Below is a small trained network, with its code and all its weights. Each question gives an input and a class and asks what happens when units are switched off, that is, made to give their printed mean instead of their output.

import numpy as np


def w(rows, s, z=0):
    codes = np.array(rows[::2]) - 128.0
    scale = np.full(codes.shape[1], s)
    scale[-1] = z or s
    return codes * scale


def norm(h):
    return h / np.sqrt((h * h).mean(-1, keepdims=True) + 1e-5)


def f(y):
    return np.maximum(y, 0)


def log_softmax(a):
    a = a - a.max(-1, keepdims=True)
    return a - np.log(np.exp(a).sum(-1, keepdims=True))


def net(x, mask):
    res = np.array(x, float).reshape(1, 2) / 4 @ E
    u = 0
    for l in range(2):
        y = f(norm(res) @ A[l][:, :-1].T + A[l][:, -1])
        res = res + np.where(mask[u : u + 12], y, B[l][:, -1]) @ B[l][:, :-1]
        u += 12
    return log_softmax(norm(res)[-1] @ U[:, :-1].T + U[:, -1])


A, B = {}, {}
E = w([
[215,109,131,127,149,150,43,131,114,50],'x0',
[172,71,198,129,112,7,106,121,77,157],'x1',
],0.015)
A[0] = w([
[98,147,126,168,30,152,219,144,66,159,96],'0.n0',
[98,142,132,124,124,221,145,129,176,188,158],'0.n1',
[50,72,87,157,119,136,65,127,134,173,39],'0.n2',
[197,84,74,163,116,72,117,200,176,190,62],'0.n3',
[132,93,149,123,122,59,119,122,162,171,117],'0.n4',
[179,114,200,55,63,55,131,84,140,118,45],'0.n5',
[184,27,202,111,50,130,66,123,13,125,83],'0.n6',
[254,3,51,156,127,84,136,163,106,81,126],'0.n7',
[56,61,166,130,195,83,132,53,82,151,34],'0.n8',
[77,81,77,143,205,196,119,140,131,65,167],'0.n9',
[70,215,121,127,114,154,124,130,108,125,2],'0.n10',
[175,193,100,84,127,51,73,121,204,57,138],'0.n11',
],0.0068,0.0089)
B[0] = w([
[164,109,116,51,89,159,73,137,90,155,202],'0.n0',
[217,94,155,161,146,65,141,116,149,129,255],'0.n1',
[149,109,130,99,155,162,87,128,80,172,128],'0.n2',
[67,79,160,40,109,140,111,130,62,129,140],'0.n3',
[58,129,167,103,189,138,101,140,83,114,200],'0.n4',
[41,66,153,171,146,126,80,105,100,81,186],'0.n5',
[48,110,174,152,254,120,134,164,160,75,243],'0.n6',
[56,145,178,73,25,160,106,95,106,149,233],'0.n7',
[113,103,155,70,76,179,133,217,85,83,158],'0.n8',
[173,83,167,148,202,35,165,185,115,133,250],'0.n9',
[123,83,55,93,157,88,186,143,185,130,136],'0.n10',
[134,126,108,121,88,142,132,65,117,207,191],'0.n11',
],0.0086,0.0069)
A[1] = w([
[73,173,90,126,72,123,214,111,133,160,96],'1.n0',
[85,143,137,87,157,217,105,149,121,76,125],'1.n1',
[138,163,71,117,186,178,138,133,191,79,92],'1.n2',
[155,136,103,114,115,168,38,112,116,45,93],'1.n3',
[56,138,115,118,114,184,127,139,118,157,134],'1.n4',
[148,111,23,122,102,93,115,2,99,123,5],'1.n5',
[128,166,54,159,181,182,163,147,168,74,79],'1.n6',
[205,104,112,113,114,85,107,151,84,152,154],'1.n7',
[191,126,115,123,112,86,117,129,123,122,91],'1.n8',
[168,135,123,145,144,194,70,123,145,56,124],'1.n9',
[113,170,117,127,156,157,71,143,118,69,110],'1.n10',
[129,164,55,143,173,164,147,162,180,79,80],'1.n11',
],0.016)
B[1] = w([
[155,117,41,52,36,87,178,210,127,203,239],'1.n0',
[197,162,79,186,144,155,139,82,125,113,230],'1.n1',
[78,105,213,157,154,130,104,78,98,88,244],'1.n2',
[116,154,50,61,55,125,252,169,142,174,210],'1.n3',
[221,175,57,129,110,168,136,111,183,105,214],'1.n4',
[127,125,110,176,45,99,151,217,140,168,128],'1.n5',
[89,61,232,121,214,108,12,92,82,78,250],'1.n6',
[110,160,128,173,167,186,129,84,160,122,255],'1.n7',
[139,152,63,104,81,159,112,141,106,119,163],'1.n8',
[162,132,64,103,44,80,187,225,156,177,232],'1.n9',
[127,146,78,107,81,124,159,155,148,229,191],'1.n10',
[25,99,212,133,189,101,68,42,48,87,240],'1.n11',
],0.014,0.0073)
U = w([
[3,34,247,121,200,34,54,114,47,84,255],'0',
[136,154,25,56,6,85,216,223,178,208,70],'1',
[216,223,74,241,206,224,98,48,216,45,126],'2',
],0.02,0.0055)

Each question gives the input, the list of numbers given to net, and the class t.
The units are the neurons (one row each of A and B). Each row of codes is followed by its name. A weight is (code - 128) times the scale printed after its matrix; where a second scale follows, it is the last column's (A, B and U).
mask holds one flag per neuron, layer by layer. A switched-off neuron (its flag False) gives its mean, the last column of its row in B, instead of its output. The means were averaged over made-up inputs and are rounded, as every weight is.
A unit's drop is (log p(t) with every unit on - log p(t) with that unit switched off) / (log p(t) with every unit on - log p(t) with every unit switched off).
unit that matters most: the unit with the biggest drop
top k neurons: the k neurons with the biggest drops, biggest first
k most important neurons of layer l: the k neurons of layer l with the biggest drops, biggest first
drop when u is switched off: that unit's drop, to one decimal
input [-3,-3], class 2: top 4 neurons : (0.n1 0.n7 0.n6 1.n7)
input [-6,-6], class 0: top 4 neurons : (0.n7 1.n6 0.n11 1.n11)
input [1,-3], class 2: 2 most important neurons of layer 0 : (0.n9 0.n6)
input [-4,-1], class 1: unit that matters most : 0.n9
input [7,-7], class 0: 3 most important neurons of layer 1 : (1.n11 1.n6 1.n2)
input [3,-2], class 2: top 3 neurons : (0.n9 1.n7 0.n11)
input [-3,0], class 2: top 2 neurons : (0.n0 1.n7)
input [-7,6], class 1: 2 most important neurons of layer 0 : (0.n9 0.n1)
input [-4,0], class 1: top 2 neurons : (0.n9 1.n0)
input [-7,-8], class 0: top 2 neurons : (0.n7 1.n6)
input [-5,4], class 1: top 3 neurons : (1.n6 0.n1 0.n9)
input [-4,-4], class 0: top 2 neurons : (0.n7 0.n11)
input [3,0], class 2: 2 most important neurons of layer 0 : (0.n1 0.n11)
input [2,-2], class 2: top neuron : (0.n9)
input [-4,2], class 1: top 3 neurons : (0.n9 0.n1 0.n6)
input [-8,-8], class 0: top 2 neurons : (0.n7 1.n6)
input [3,3], class 2: 2 most important neurons of layer 1 : (1.n1 1.n0)
input [-3,-1], class 2: drop when 0.n0 is switched off : 0.6
input [4,3], class 1: drop when 1.n2 is switched off : 0.1
input [1,-1], class 2: drop when 1.n3 is switched off : 0.0
